Below are the code and all the weights of a small trained network. Each question names an input and a target symbol and asks about switching units off, where a switched-off unit gives its printed mean instead of its output.

import numpy as np


def w(rows, s, z=0):
    codes = np.array(rows[::2]) - 128.0
    scale = np.full(codes.shape[1], s)
    scale[-1] = z or s
    return codes * scale


def norm(h):
    return h / np.sqrt((h * h).mean(-1, keepdims=True) + 1e-5)


def f(y):
    return y / 2 * (1 + np.tanh(0.7978845608 * (y + 0.044715 * y**3)))


def softmax(a):
    e = np.exp(a - a.max(-1, keepdims=True))
    return e / e.sum(-1, keepdims=True)


def log_softmax(a):
    a = a - a.max(-1, keepdims=True)
    return a - np.log(np.exp(a).sum(-1, keepdims=True))


def net(x, mask):
    ids = ['αβγεζηλμπστφψω'.index(c) for c in x.split()]
    T = len(ids)
    res = E[ids] + P[:T]
    r = norm(res)
    for j in range(3):
        rows = slice(2 * j, 2 * j + 2)
        q, k, v = (r @ M[0][rows].T for M in (Q, K, V))
        z = softmax(np.where(np.tri(T) > 0, q @ k.T / 2**0.5, -1e9)) @ v
        o = O[0][rows]
        res = res + np.where(mask[j], z, o[:, -1]) @ o[:, :-1]
    y = f(norm(res) @ A[0][:, :-1].T + A[0][:, -1])
    res = res + np.where(mask[3:19], y, B[0][:, -1]) @ B[0][:, :-1]
    return log_softmax(norm(res)[-1] @ U[:, :-1].T + U[:, -1])


Q, K, V, O, A, B = {}, {}, {}, {}, {}, {}
E = w([
[32,55,131],'α',
[79,248,82],'β',
[52,107,126],'γ',
[226,107,246],'ε',
[215,139,233],'ζ',
[94,108,119],'η',
[99,66,120],'λ',
[110,152,129],'μ',
[61,86,121],'π',
[133,64,127],'σ',
[187,80,90],'τ',
[136,73,126],'φ',
[52,228,189],'ψ',
[57,35,161],'ω',
],0.015)
P = w([
[89,162,31],'0',
[87,156,127],'1',
[59,35,87],'2',
[77,162,153],'3',
[68,141,131],'4',
[71,151,177],'5',
[93,153,153],'6',
[118,122,249],'7',
[65,83,156],'8',
[135,119,230],'9',
[172,74,150],'10',
],0.011)
Q[0] = w([
[131,92,78],'H1',
[80,65,149],'H1',
[3,31,231],'H2',
[62,101,149],'H2',
[187,144,84],'H3',
[76,143,88],'H3',
],0.012)
K[0] = w([
[82,82,182],'H1',
[105,231,177],'H1',
[58,144,249],'H2',
[111,120,172],'H2',
[101,152,92],'H3',
[153,94,94],'H3',
],0.014)
V[0] = w([
[172,63,193],'H1',
[206,136,109],'H1',
[172,3,69],'H2',
[211,203,141],'H2',
[58,174,213],'H3',
[95,236,91],'H3',
],0.019)
O[0] = w([
[83,159,132,57],'H1',
[165,199,143,30],'H1',
[204,75,173,2],'H2',
[109,202,7,18],'H2',
[25,167,172,215],'H3',
[86,125,62,84],'H3',
],0.018,0.0093)
A[0] = w([
[99,183,58,88],'N1',
[102,111,80,78],'N2',
[81,147,133,114],'N3',
[206,64,111,117],'N4',
[156,131,177,68],'N5',
[172,110,118,56],'N6',
[149,219,24,134],'N7',
[140,118,86,47],'N8',
[82,74,117,33],'N9',
[117,157,211,211],'N10',
[139,106,117,117],'N11',
[126,162,102,78],'N12',
[251,109,108,119],'N13',
[119,68,242,253],'N14',
[53,126,134,164],'N15',
[107,118,132,71],'N16',
],0.014,0.0024)
B[0] = w([
[123,107,178,147],'N1',
[132,92,109,131],'N2',
[121,159,144,162],'N3',
[69,210,84,142],'N4',
[131,73,143,137],'N5',
[117,152,99,123],'N6',
[147,156,216,143],'N7',
[137,80,99,119],'N8',
[147,169,92,152],'N9',
[141,56,164,192],'N10',
[111,132,116,125],'N11',
[95,117,164,125],'N12',
[127,223,109,138],'N13',
[97,162,254,249],'N14',
[155,173,135,199],'N15',
[154,150,140,136],'N16',
],0.018,0.014)
U = w([
[72,49,72,156],'α',
[135,115,114,106],'β',
[53,114,86,122],'γ',
[158,91,168,59],'ε',
[171,210,175,64],'ζ',
[209,111,128,254],'η',
[164,52,161,148],'λ',
[99,83,141,139],'μ',
[180,107,183,97],'π',
[181,78,177,133],'σ',
[247,153,185,216],'τ',
[142,29,175,152],'φ',
[85,215,151,145],'ψ',
[122,56,187,153],'ω',
],0.011,0.0052)

Each question gives the input, a string of symbols that net reads in full, and the target symbol t.
The units are the heads (2 rows each of Q, K, V and O) and the neurons (one row each of A and B). Each row of codes is followed by its name. A weight is (code - 128) times the scale printed after its matrix; where a second scale follows, it is the last column's (O, A, B and U).
mask holds one flag per unit, heads first, then neurons. A switched-off unit (its flag False) gives its mean, the last column of its rows in O or B, instead of its output. The means were averaged over made-up inputs and are rounded, as every weight is.
A unit's drop is (log p(t) with every unit on - log p(t) with that unit switched off) / (log p(t) with every unit on - log p(t) with every unit switched off).
The circuit of an input: a set's keep is (log p(t) with only the set's units on - log p(t) with every unit switched off) / (log p(t) with every unit on - log p(t) with every unit switched off). Starting from the 12 units with the biggest drops (on a tie, the unit counted first), units are removed one at a time, each time the one whose removal leaves the highest keep (on an exact tie, the one counted first), for as long as the keep stays at least 0.8.
units of the circuit, in order: the units of the circuit, biggest drop first
top k neurons: the k neurons with the biggest drops, biggest first
which heads matter: for each layer, one digit per head in row order, 1 if its drop is at least 0.15 and else 0, layers parted by /
drop of u: that unit's drop, to one decimal
input τ λ α β φ ζ α, target ψ: units of the circuit, in order -> [H2, N10]
input μ φ σ π ε ζ ψ ζ φ, target ψ: units of the circuit, in order -> [H2]
input τ ζ γ, target ψ: which heads matter -> 110
input φ τ ω μ σ, target α: which heads matter -> 111
input μ ζ π, target ψ: which heads matter -> 110
input η ψ π ψ τ ζ ε ψ ζ ε, target ψ: which heads matter -> 010
input τ ζ σ, target ψ: which heads matter -> 110
input γ μ ψ ζ, target ψ: which heads matter -> 011
input ζ τ γ τ, target τ: top 2 neurons -> [N13, N4]
input ψ ω φ β ζ ζ μ, target ψ: drop of N14 -> 0.2
input ψ η φ ζ μ ψ μ ψ π μ, target ψ: drop of H1 -> -0.1
input μ ζ φ ε ψ λ, target ψ: drop of N14 -> 0.1
input σ μ η, target α: drop of H1 -> 0.2
input ψ η σ ζ γ, target ψ: top neuron -> [N10]
